a = [143 152 111 133 134 137 140 111 121 128 114 114]
The entry just right of 121 -> 128
The entry just left of 152 -> 143

[[134 124 128 135 137 126 132 106 131 125]
 [136 123 130 133 137 132 134 104 131 125]]
Find the entry just right of 123.
Answer: 130
The 3rd smallest entry -> 123
The entry in the bottom-right corner -> 125
The first entry in the row that holds the smallest entry is 136
The third entry, reading row by row is 128
The 2nd smallest entry is 106
Find the 2nd-last entry, reading row by row.
Answer: 131

array([[147, 110, 121, 111, 139, 129, 144, 109, 144, 108],
       [136, 106, 120, 106, 133, 118, 138, 104, 134, 102],
       [150, 110, 127, 110, 147, 126, 153, 107, 148, 103]])
Counting starts at 1.
The entry directly above 133 is 139
The top-right entry -> 108
The entry directly above 103 -> 102
Which number is the largest entry?
Answer: 153
Which number is the entry at row 1, column 2?
Answer: 110
Which number is the entry in the bottom-right corner?
Answer: 103
Which number is the entry directly above the largest entry?
Answer: 138
Which number is the entry just left of 109?
Answer: 144
Which number is the entry just left of 108?
Answer: 144
The entry in row 2 and column 1: 136
The entry just left of 127 is 110
Which number is the entry in the top-left corner?
Answer: 147
Which number is the bottom-left entry?
Answer: 150
The entry just right of 133 is 118
Which number is the entry at row 3, column 3?
Answer: 127

Questions about the table below. Rows and columns are numbered from 1.
1) Find the entry directly below 138.
2) Find the entry at row 1, column 2.
3) Find the entry at row 1, column 3.
4) Find the entry in the bottom-right corner.
5) Find the entry in row 1 and column 1.
6) Find the entry in the bottom-left corner.
7) Find the entry just right of the smallest entry.
8) Find the top-right entry.
[[136 124 131 130 138 117]
 [125 119 125 118 118 140]
 [119 135 116 126 117 153]
 [129 131 129 130 134 130]]
1) 118
2) 124
3) 131
4) 130
5) 136
6) 129
7) 126
8) 117

Questions about the row below.
1) Read off the entry just right of 130.
2) Read off the 1st entry from the left.
array([131, 105, 130, 153, 129])
1) 153
2) 131

A =
[[133, 128, 128, 121, 127, 130, 118, 144, 126, 127, 141, 133, 129, 126, 128, 125],
 [116, 134, 137, 131, 127, 127, 131, 106, 132, 130, 117, 113, 120, 126, 118, 121],
 [115, 129, 132, 127, 124, 124, 128, 107, 128, 126, 116, 113, 118, 123, 117, 119],
 [135, 125, 123, 129, 130, 129, 130, 137, 127, 127, 132, 136, 133, 130, 135, 134],
 [129, 136, 138, 126, 129, 133, 123, 133, 133, 133, 137, 127, 127, 128, 124, 124],
 [122, 134, 137, 128, 128, 129, 127, 120, 132, 131, 126, 120, 124, 127, 121, 123],
 [118, 136, 141, 128, 127, 130, 127, 113, 134, 132, 125, 115, 121, 126, 117, 119],
 [137, 124, 121, 130, 131, 129, 130, 141, 126, 127, 132, 139, 135, 132, 138, 136]]
Indices start at 1.
The entry just right of the smallest entry: 132
The entry at row 2, column 3: 137
The entry at row 2, column 1 is 116
Which number is the entry at row 3, column 3? 132
The entry in row 1 and column 2: 128
Which number is the entry in row 1 and column 1? 133
Which number is the top entry of the column that holds the largest entry? 144
Which number is the top-right entry? 125
The entry directly below the largest entry is 106
Which number is the entry at row 3, column 2? 129
The bottom-left entry is 137
Which number is the entry in the bottom-right corner? 136
The entry in row 1 and column 3: 128
The bottom entry of the column that holds the largest entry: 141
The entry at row 2, column 2: 134
Which number is the entry just right of the largest entry? 126

x =
[[146 125 146 121 144 128 120 123 129 100 147 144]
 [127 129 127 128 128 128 128 129 127 129 127 127]
 [110 133 110 134 113 128 135 136 125 156 109 112]
 [127 128 127 128 128 128 128 128 128 129 127 127]]
Give the entry just right of 134.
113
The largest entry in the last column: 144
Give the entry in the bottom-right corner.
127
Give the first entry of the smallest entry's row.
146
The largest entry in the first row -> 147
The bottom-left entry -> 127
The entry directly below 134 -> 128
Give the smallest entry in the first column.
110
The bottom entry of the column that holds the smallest entry: 129
Give the fifth-last entry, reading row by row.
128
The 2nd-last entry, reading row by row -> 127
Give the smallest entry in the first row.
100
Give the entry directly above 133.
129
Give the entry directly above the largest entry.
129
The entry just left of the smallest entry is 129
